Below are the code and all the weights of a small trained network. Each question names an input and a class and asks about switching units off, where a switched-off unit gives its printed mean instead of its output.

import numpy as np


def w(rows, s, z=0):
    codes = np.array(rows[::2]) - 128.0
    scale = np.full(codes.shape[1], s)
    scale[-1] = z or s
    return codes * scale


def norm(h):
    return h / np.sqrt((h * h).mean(-1, keepdims=True) + 1e-5)


def f(y):
    return np.maximum(y, 0)


def log_softmax(a):
    a = a - a.max(-1, keepdims=True)
    return a - np.log(np.exp(a).sum(-1, keepdims=True))


def net(x, mask):
    res = np.array(x, float).reshape(1, 8) / 4 @ E
    u = 0
    for l in range(2):
        y = f(norm(res) @ A[l][:, :-1].T + A[l][:, -1])
        res = res + np.where(mask[u : u + 4], y, B[l][:, -1]) @ B[l][:, :-1]
        u += 4
    return log_softmax(norm(res)[-1] @ U[:, :-1].T + U[:, -1])


A, B = {}, {}
E = w([
[86,112,83,105,133,110,105,153],'x0',
[107,106,129,119,98,131,99,139],'x1',
[134,187,43,139,178,156,115,116],'x2',
[88,212,99,115,177,69,231,103],'x3',
[131,101,95,158,194,171,127,149],'x4',
[125,89,131,128,139,118,131,159],'x5',
[216,157,31,139,146,109,82,159],'x6',
[83,74,78,91,18,97,4,133],'x7',
],0.0026)
A[0] = w([
[199,218,4,92,183,81,171,145,52],'0.n0',
[49,190,147,130,115,102,197,18,7],'0.n1',
[50,204,164,62,105,69,131,75,73],'0.n2',
[216,152,211,174,83,27,135,159,33],'0.n3',
],0.0032,0.0016)
B[0] = w([
[67,65,106,129,140,70,143,159,251],'0.n0',
[99,254,132,141,71,179,78,143,218],'0.n1',
[81,178,154,186,163,149,117,108,216],'0.n2',
[177,147,118,17,95,147,127,116,166],'0.n3',
],0.0049,0.0027)
A[1] = w([
[204,115,217,103,9,57,240,72,106],'1.n0',
[134,154,28,161,212,54,160,151,23],'1.n1',
[56,108,92,124,91,121,159,123,95],'1.n2',
[186,123,183,218,255,247,200,111,3],'1.n3',
],0.0036,0.0016)
B[1] = w([
[172,161,98,84,254,174,120,174,216],'1.n0',
[99,65,23,105,158,42,208,151,244],'1.n1',
[160,131,224,160,166,115,151,164,182],'1.n2',
[194,71,121,216,26,138,155,21,251],'1.n3',
],0.0052,0.0026)
U = w([
[189,73,135,208,93,180,195,52,103],'0',
[155,91,77,99,44,149,2,145,160],'1',
[53,49,193,102,119,121,112,169,7],'2',
[205,158,160,40,187,164,158,152,84],'3',
[56,228,170,138,111,141,155,92,169],'4',
[102,103,17,130,181,44,195,154,203],'5',
],0.01,0.0021)

Each question gives the input, the list of numbers given to net, and the class t.
The units are the neurons (one row each of A and B). Each row of codes is followed by its name. A weight is (code - 128) times the scale printed after its matrix; where a second scale follows, it is the last column's (A, B and U).
mask holds one flag per neuron, layer by layer. A switched-off neuron (its flag False) gives its mean, the last column of its row in B, instead of its output. The means were averaged over made-up inputs and are rounded, as every weight is.
A unit's drop is (log p(t) with every unit on - log p(t) with that unit switched off) / (log p(t) with every unit on - log p(t) with every unit switched off).
The circuit of an input: a set's keep is (log p(t) with only the set's units on - log p(t) with every unit switched off) / (log p(t) with every unit on - log p(t) with every unit switched off). Starting from all 8 units, units are removed one at a time, each time the one whose removal leaves the highest keep (on an exact tie, the one counted first), for as long as the keep stays at least 0.8.
circuit, biggest first: the units of the circuit, biggest drop first
k most important neurons: the k neurons with the biggest drops, biggest first
k most important neurons of layer l: the k neurons of layer l with the biggest drops, biggest first
drop when u is switched off: that unit's drop, to one decimal
input [-8,0,-8,-4,-6,7,1,-6], class 3: circuit, biggest first	(1.n0)
input [4,-1,7,-3,7,6,-8,1], class 0: circuit, biggest first	(0.n0 1.n3 0.n1)
input [8,-5,-5,1,8,3,-4,-1], class 0: circuit, biggest first	(0.n0 1.n3)
input [5,-8,1,-6,-5,-8,6,-8], class 5: 2 most important neurons	(0.n0 1.n1)
input [-7,3,-7,-5,-3,3,2,-8], class 3: 3 most important neurons	(1.n0 0.n3 0.n2)
input [0,-1,-7,-2,-5,3,-4,0], class 3: circuit, biggest first	(1.n0 0.n3)
input [-5,-5,0,1,-8,-8,7,4], class 3: circuit, biggest first	(1.n0 0.n3 1.n3)
input [7,-3,-8,2,-3,7,2,0], class 3: 2 most important neurons of layer 1	(1.n0 1.n1)
input [4,-8,-3,1,5,8,-4,-5], class 0: 2 most important neurons	(1.n3 0.n0)
input [-1,6,0,7,-3,3,1,1], class 4: 2 most important neurons	(0.n1 0.n2)
input [6,4,1,6,-7,-4,-2,8], class 4: 2 most important neurons of layer 0	(0.n2 0.n0)
input [5,2,-1,-6,4,6,-3,-3], class 0: 3 most important neurons of layer 0	(0.n0 0.n1 0.n3)
input [2,3,6,-2,2,-4,-5,-5], class 0: drop when 1.n3 is switched off	0.7
input [-5,-1,8,1,-3,-7,-2,-8], class 0: circuit, biggest first	(1.n3)
input [-8,1,-7,4,-8,4,-2,4], class 3: drop when 1.n0 is switched off	0.7
input [0,4,2,5,0,-8,0,4], class 4: drop when 1.n2 is switched off	0.0
input [-6,-1,-4,-5,-6,-7,-2,3], class 3: 2 most important neurons of layer 1	(1.n0 1.n3)
input [4,2,6,-3,5,2,-4,-1], class 0: 2 most important neurons of layer 0	(0.n0 0.n1)
